Below is a small trained network, with its code and all its weights. Each question gives an input and a target symbol and asks what happens when units are switched off, that is, made to give their printed mean instead of their output.

import numpy as np


def w(rows, s, z=0):
    codes = np.array(rows[::2]) - 128.0
    scale = np.full(codes.shape[1], s)
    scale[-1] = z or s
    return codes * scale


def norm(h):
    return h / np.sqrt((h * h).mean(-1, keepdims=True) + 1e-5)


def f(y):
    return y / 2 * (1 + np.tanh(0.7978845608 * (y + 0.044715 * y**3)))


def softmax(a):
    e = np.exp(a - a.max(-1, keepdims=True))
    return e / e.sum(-1, keepdims=True)


def log_softmax(a):
    a = a - a.max(-1, keepdims=True)
    return a - np.log(np.exp(a).sum(-1, keepdims=True))


def net(x, mask):
    ids = ['αβγδηθλμξπστω'.index(c) for c in x.split()]
    T = len(ids)
    res = E[ids] + P[:T]
    u = 0
    for l in range(3):
        q, k, v = (norm(res) @ M[l].T for M in (Q, K, V))
        z = softmax(np.where(np.tri(T) > 0, q @ k.T / 2**0.5, -1e9)) @ v
        res = res + np.where(mask[u], z, O[l][:, -1]) @ O[l][:, :-1]
        u += 1
        y = f(norm(res) @ A[l][:, :-1].T + A[l][:, -1])
        res = res + np.where(mask[u : u + 4], y, B[l][:, -1]) @ B[l][:, :-1]
        u += 4
    return log_softmax(norm(res)[-1] @ U[:, :-1].T + U[:, -1])


Q, K, V, O, A, B = {}, {}, {}, {}, {}, {}
E = w([
[200,153,162,132],'α',
[122,174,90,155],'β',
[110,158,91,134],'γ',
[139,172,73,123],'δ',
[113,106,125,122],'η',
[137,138,74,121],'θ',
[109,111,67,156],'λ',
[69,134,167,248],'μ',
[129,176,139,145],'ξ',
[166,188,108,173],'π',
[167,49,215,21],'σ',
[181,62,128,185],'τ',
[156,72,104,110],'ω',
],0.018)
P = w([
[85,75,147,129],'0',
[131,236,151,255],'1',
[186,226,80,152],'2',
[186,147,50,119],'3',
[127,120,83,114],'4',
[103,126,88,247],'5',
[114,179,104,214],'6',
[208,113,84,85],'7',
[186,118,156,96],'8',
],0.0072)
Q[0] = w([
[197,124,153,176],'0.h0',
[116,176,1,25],'0.h0',
],0.0085)
K[0] = w([
[237,72,143,160],'0.h0',
[2,80,238,107],'0.h0',
],0.0059)
V[0] = w([
[149,105,253,76],'0.h0',
[29,203,104,130],'0.h0',
],0.0064)
O[0] = w([
[13,114,3,153,2],'0.h0',
[106,189,134,19,147],'0.h0',
],0.0078,0.0044)
A[0] = w([
[121,108,79,33,5],'0.n0',
[139,65,70,171,130],'0.n1',
[143,165,164,244,209],'0.n2',
[124,94,2,147,140],'0.n3',
],0.008,0.0028)
B[0] = w([
[139,151,140,70,123],'0.n0',
[215,101,146,97,164],'0.n1',
[175,114,8,86,255],'0.n2',
[67,173,74,165,186],'0.n3',
],0.011,0.0056)
Q[1] = w([
[136,189,35,82],'1.h0',
[162,115,92,1],'1.h0',
],0.0068)
K[1] = w([
[135,29,195,158],'1.h0',
[105,121,175,254],'1.h0',
],0.0065)
V[1] = w([
[222,65,100,210],'1.h0',
[2,69,67,143],'1.h0',
],0.013)
O[1] = w([
[150,77,161,247,254],'1.h0',
[186,212,127,161,17],'1.h0',
],0.014,0.0085)
A[1] = w([
[121,243,30,255,163],'1.n0',
[164,44,151,162,5],'1.n1',
[103,157,171,202,242],'1.n2',
[158,187,117,8,30],'1.n3',
],0.0075,0.0034)
B[1] = w([
[189,167,187,136,255],'1.n0',
[107,167,132,83,184],'1.n1',
[254,79,241,192,198],'1.n2',
[133,180,141,36,131],'1.n3',
],0.0081,0.0055)
Q[2] = w([
[119,2,169,221],'2.h0',
[163,104,253,235],'2.h0',
],0.0066)
K[2] = w([
[153,247,193,43],'2.h0',
[176,144,116,45],'2.h0',
],0.011)
V[2] = w([
[122,116,161,248],'2.h0',
[106,255,10,86],'2.h0',
],0.0075)
O[2] = w([
[90,117,253,153,150],'2.h0',
[232,106,104,63,3],'2.h0',
],0.012,0.0053)
A[2] = w([
[5,169,166,139,189],'2.n0',
[145,67,159,170,148],'2.n1',
[91,254,105,163,139],'2.n2',
[139,128,111,134,4],'2.n3',
],0.0074,0.0026)
B[2] = w([
[114,171,69,35,176],'2.n0',
[116,152,114,6,253],'2.n1',
[253,113,228,236,132],'2.n2',
[206,108,36,204,99],'2.n3',
],0.0056,0.0037)
U = w([
[194,194,214,164,81],'α',
[164,155,179,187,22],'β',
[254,202,170,123,179],'γ',
[168,99,118,100,195],'δ',
[84,126,143,157,11],'η',
[114,119,70,100,85],'θ',
[212,222,118,158,79],'λ',
[102,169,116,162,1],'μ',
[58,107,126,149,117],'ξ',
[200,76,155,190,196],'π',
[200,118,128,77,158],'σ',
[191,214,70,74,244],'τ',
[65,124,177,188,152],'ω',
],0.0093,0.0031)

Each question gives the input, a string of symbols that net reads in full, and the target symbol t.
The units are the heads (2 rows each of Q, K, V and O) and the neurons (one row each of A and B). Each row of codes is followed by its name. A weight is (code - 128) times the scale printed after its matrix; where a second scale follows, it is the last column's (O, A, B and U).
mask holds one flag per unit, layer by layer, with each layer's heads first. A switched-off unit (its flag False) gives its mean, the last column of its rows in O or B, instead of its output. The means were averaged over made-up inputs and are rounded, as every weight is.
A unit's drop is (log p(t) with every unit on - log p(t) with that unit switched off) / (log p(t) with every unit on - log p(t) with every unit switched off).
The circuit of an input: a set's keep is (log p(t) with only the set's units on - log p(t) with every unit switched off) / (log p(t) with every unit on - log p(t) with every unit switched off). Starting from the 12 units with the biggest drops (on a tie, the unit counted first), units are removed one at a time, each time the one whose removal leaves the highest keep (on an exact tie, the one counted first), for as long as the keep stays at least 0.8.
circuit, biggest first: the units of the circuit, biggest drop first
k most important neurons: the k neurons with the biggest drops, biggest first
k most important neurons of layer l: the k neurons of layer l with the biggest drops, biggest first
drop when u is switched off: that unit's drop, to one decimal
input ξ π ξ ξ θ η, target τ: 2 most important neurons => 0.n2, 0.n1
input ξ α θ, target τ: circuit, biggest first => 0.h0, 1.h0, 0.n2
input η θ α η ω, target γ: circuit, biggest first => 1.h0, 0.h0, 0.n2, 2.h0
input ξ α η θ λ η, target τ: most important neuron => 0.n2
input η β δ μ θ λ τ θ δ, target γ: circuit, biggest first => 1.h0, 0.n2, 2.h0
input λ μ δ ω, target ω: circuit, biggest first => 2.h0, 0.h0, 0.n2, 1.h0
input ξ θ α δ, target τ: 2 most important neurons of layer 0 => 0.n2, 0.n1
input ξ ξ ω, target τ: circuit, biggest first => 0.h0, 1.h0
input ξ μ λ, target τ: circuit, biggest first => 1.h0, 0.h0
input ξ β μ π, target τ: circuit, biggest first => 0.h0, 1.h0
input λ η β γ, target ω: circuit, biggest first => 0.h0, 2.h0, 1.h0
input ξ θ σ, target τ: circuit, biggest first => 1.h0, 0.h0, 2.h0
input λ α γ θ α μ δ θ, target ω: 2 most important neurons => 0.n2, 0.n3
input ξ π μ π, target τ: circuit, biggest first => 0.h0, 1.h0, 0.n2
input ξ η η σ, target τ: most important neuron => 0.n1
input ξ λ σ μ α β ξ γ, target τ: 2 most important neurons of layer 0 => 0.n1, 0.n2
input λ λ ξ μ λ μ μ θ ω, target ω: drop when 2.h0 is switched off => 0.5
input λ α δ, target ω: drop when 2.n3 is switched off => 0.0
input λ μ σ, target ω: drop when 0.n2 is switched off => 0.1
input η β η θ θ μ ω η θ, target γ: 2 most important neurons of layer 0 => 0.n2, 0.n0
